Here is a tiny trained network, its code and every weight. The questions are about switching its units off for an input and a class, where a switched-off unit gives its printed mean instead of its output.

import numpy as np


def w(rows, s, z=0):
    codes = np.array(rows[::2]) - 128.0
    scale = np.full(codes.shape[1], s)
    scale[-1] = z or s
    return codes * scale


def norm(h):
    return h / np.sqrt((h * h).mean(-1, keepdims=True) + 1e-5)


def f(y):
    return np.maximum(y, 0)


def log_softmax(a):
    a = a - a.max(-1, keepdims=True)
    return a - np.log(np.exp(a).sum(-1, keepdims=True))


def net(x, mask):
    res = np.array(x, float).reshape(1, 8) / 4 @ E
    u = 0
    for l in range(2):
        y = f(norm(res) @ A[l][:, :-1].T + A[l][:, -1])
        res = res + np.where(mask[u : u + 13], y, B[l][:, -1]) @ B[l][:, :-1]
        u += 13
    return log_softmax(norm(res)[-1] @ U[:, :-1].T + U[:, -1])


A, B = {}, {}
E = w([
[195,179,106,77,185,146,197,2],'x0',
[129,127,130,130,130,126,126,132],'x1',
[125,234,111,240,177,57,145,147],'x2',
[127,125,130,129,123,124,130,128],'x3',
[206,59,159,169,195,153,195,189],'x4',
[66,170,129,9,159,77,203,225],'x5',
[191,125,187,85,184,49,36,120],'x6',
[131,79,22,135,170,90,109,127],'x7',
],0.0068)
A[0] = w([
[126,81,28,113,149,81,124,136,97],'L0N1',
[112,190,128,133,118,124,96,105,108],'L0N2',
[176,115,171,136,190,125,123,156,126],'L0N3',
[143,181,248,131,65,150,164,129,81],'L0N4',
[93,173,109,137,137,132,108,120,114],'L0N5',
[176,174,120,94,136,157,178,78,128],'L0N6',
[145,131,136,179,104,148,114,146,138],'L0N7',
[136,167,121,83,119,121,62,114,133],'L0N8',
[137,177,114,157,143,123,122,148,1],'L0N9',
[139,85,49,136,130,98,121,123,84],'L0N10',
[60,151,103,118,121,159,119,98,116],'L0N11',
[159,115,123,154,133,166,182,162,82],'L0N12',
[101,139,116,92,134,119,158,181,35],'L0N13',
],0.013,0.0074)
B[0] = w([
[143,194,105,119,153,203,76,169,236],'L0N1',
[176,108,114,115,79,98,149,132,198],'L0N2',
[182,116,84,93,78,57,119,124,225],'L0N3',
[161,194,2,118,203,203,29,177,240],'L0N4',
[171,159,119,106,97,97,150,111,186],'L0N5',
[38,74,35,148,182,59,106,103,253],'L0N6',
[103,127,140,129,139,104,144,132,206],'L0N7',
[176,118,127,103,100,75,130,139,221],'L0N8',
[125,180,176,178,190,84,153,134,139],'L0N9',
[138,219,127,118,151,195,76,152,199],'L0N10',
[178,148,150,117,24,131,181,115,205],'L0N11',
[200,153,106,106,21,107,192,98,190],'L0N12',
[74,146,170,69,175,80,177,140,183],'L0N13',
],0.0098,0.0054)
A[1] = w([
[84,107,164,176,62,147,93,253,155],'L1N1',
[206,64,107,161,181,132,200,190,129],'L1N2',
[173,138,109,87,162,39,130,128,126],'L1N3',
[184,96,112,225,82,155,43,56,129],'L1N4',
[47,153,102,184,64,223,238,130,82],'L1N5',
[151,108,179,114,117,67,52,153,116],'L1N6',
[102,56,129,80,127,180,126,73,124],'L1N7',
[152,230,103,225,152,59,189,115,95],'L1N8',
[116,133,168,86,165,88,133,158,107],'L1N9',
[155,98,181,222,124,166,109,44,4],'L1N10',
[127,117,105,81,97,159,93,120,144],'L1N11',
[139,24,112,34,117,204,119,138,147],'L1N12',
[161,154,73,141,158,179,146,149,119],'L1N13',
],0.012,0.0034)
B[1] = w([
[103,146,59,129,166,85,115,10,212],'L1N1',
[119,209,127,92,43,86,114,72,183],'L1N2',
[102,81,140,141,101,194,135,137,255],'L1N3',
[70,153,128,29,145,139,199,186,226],'L1N4',
[222,24,150,99,182,157,114,139,198],'L1N5',
[176,77,103,161,144,180,189,93,194],'L1N6',
[137,148,168,200,160,73,107,137,160],'L1N7',
[107,105,210,172,126,140,92,138,251],'L1N8',
[115,128,133,108,133,187,167,121,168],'L1N9',
[68,156,150,42,148,125,160,180,144],'L1N10',
[168,137,158,183,127,73,142,155,198],'L1N11',
[86,179,184,215,127,126,108,148,206],'L1N12',
[130,120,112,117,105,115,71,135,214],'L1N13',
],0.012,0.0091)
U = w([
[152,223,70,108,178,199,60,163,126],'0',
[35,143,162,17,181,165,218,180,97],'1',
[212,20,135,125,168,172,133,126,137],'2',
[91,164,238,245,152,108,103,142,105],'3',
[112,115,105,126,118,140,123,138,254],'4',
[173,168,112,95,22,83,150,87,82],'5',
[58,118,58,141,195,110,132,3,91],'6',
],0.014)

Each question gives the input, the list of numbers given to net, and the class t.
The units are the neurons (one row each of A and B). Each row of codes is followed by its name. A weight is (code - 128) times the scale printed after its matrix; where a second scale follows, it is the last column's (A, B and U).
mask holds one flag per neuron, layer by layer. A switched-off neuron (its flag False) gives its mean, the last column of its row in B, instead of its output. The means were averaged over made-up inputs and are rounded, as every weight is.
A unit's drop is (log p(t) with every unit on - log p(t) with that unit switched off) / (log p(t) with every unit on - log p(t) with every unit switched off).
The circuit of an input: a set's keep is (log p(t) with only the set's units on - log p(t) with every unit switched off) / (log p(t) with every unit on - log p(t) with every unit switched off). Starting from the 12 units with the biggest drops (on a tie, the unit counted first), units are removed one at a time, each time the one whose removal leaves the highest keep (on an exact tie, the one counted first), for as long as the keep stays at least 0.8.
units of the circuit, in order: the units of the circuit, biggest drop first
unit that matters most: the unit with the biggest drop
k most important neurons: the k neurons with the biggest drops, biggest first
top k neurons in layer l: the k neurons of layer l with the biggest drops, biggest first
input [5,1,6,-7,8,0,-6,-6], class 5: units of the circuit, in order => (L1N2)
input [-6,-2,3,7,-3,5,6,-3], class 2: units of the circuit, in order => (L1N6 L1N4 L1N12)
input [1,5,2,4,1,5,5,-5], class 0: top 2 neurons in layer 1 => (L1N5 L1N4)
input [1,-6,7,8,4,-1,-8,2], class 2: 2 most important neurons => (L1N5 L1N12)
input [8,-3,8,-4,5,4,6,3], class 3: top 4 neurons in layer 1 => (L1N8 L1N1 L1N4 L1N5)
input [-7,-7,3,5,-8,-6,6,-3], class 5: 3 most important neurons => (L0N8 L1N5 L0N2)
input [-5,-1,5,-8,3,-6,-5,-5], class 1: 4 most important neurons => (L1N4 L1N10 L0N1 L0N13)
input [-8,4,4,-1,2,0,0,8], class 0: 3 most important neurons => (L0N1 L0N10 L0N6)
input [6,5,7,2,-6,-2,4,3], class 3: 2 most important neurons => (L1N8 L1N1)
input [-1,-2,-8,5,-8,-7,-6,-3], class 3: 3 most important neurons => (L1N12 L1N7 L1N11)
input [3,1,6,-2,-7,-6,7,-4], class 2: top 2 neurons in layer 1 => (L1N6 L1N2)
input [0,0,6,1,5,-6,6,8], class 0: units of the circuit, in order => (L1N4 L0N10)
input [4,-7,7,-7,1,-2,-2,5], class 3: 2 most important neurons => (L1N8 L0N4)
input [-2,-3,7,3,8,-3,-1,-3], class 5: unit that matters most => L1N2
input [4,-2,2,6,1,1,2,7], class 0: 2 most important neurons => (L0N1 L0N10)
input [1,3,6,-7,1,5,-4,5], class 3: 3 most important neurons => (L1N8 L0N4 L1N4)
input [6,8,7,7,2,-6,8,-3], class 2: 4 most important neurons => (L0N3 L1N12 L1N6 L1N1)
input [3,-4,-5,-1,-4,-3,-5,3], class 2: units of the circuit, in order => (L1N5 L0N4 L0N3)
input [-4,7,7,2,6,-7,6,6], class 1: 2 most important neurons => (L1N4 L0N4)
input [-8,8,8,-5,6,-3,-8,6], class 2: unit that matters most => L1N5
input [-5,6,8,-7,-8,-2,1,7], class 3: top 2 neurons in layer 0 => (L0N4 L0N9)
input [5,8,-8,-6,2,-2,7,3], class 3: top 3 neurons in layer 1 => (L1N12 L1N7 L1N5)
input [-8,-7,-2,-6,5,6,-8,1], class 2: top 3 neurons in layer 1 => (L1N5 L1N4 L1N10)
input [8,2,-5,4,-7,1,1,-6], class 6: top 2 neurons in layer 0 => (L0N6 L0N1)
input [3,-7,-5,3,-1,6,3,7], class 0: top 2 neurons in layer 0 => (L0N1 L0N10)
input [-7,-7,0,-8,8,-7,6,-2], class 5: 2 most important neurons => (L1N2 L0N3)
input [-1,3,5,0,-3,4,8,-3], class 2: unit that matters most => L1N6
input [8,7,-6,-5,-6,7,6,4], class 6: top 3 neurons in layer 1 => (L1N4 L1N5 L1N8)
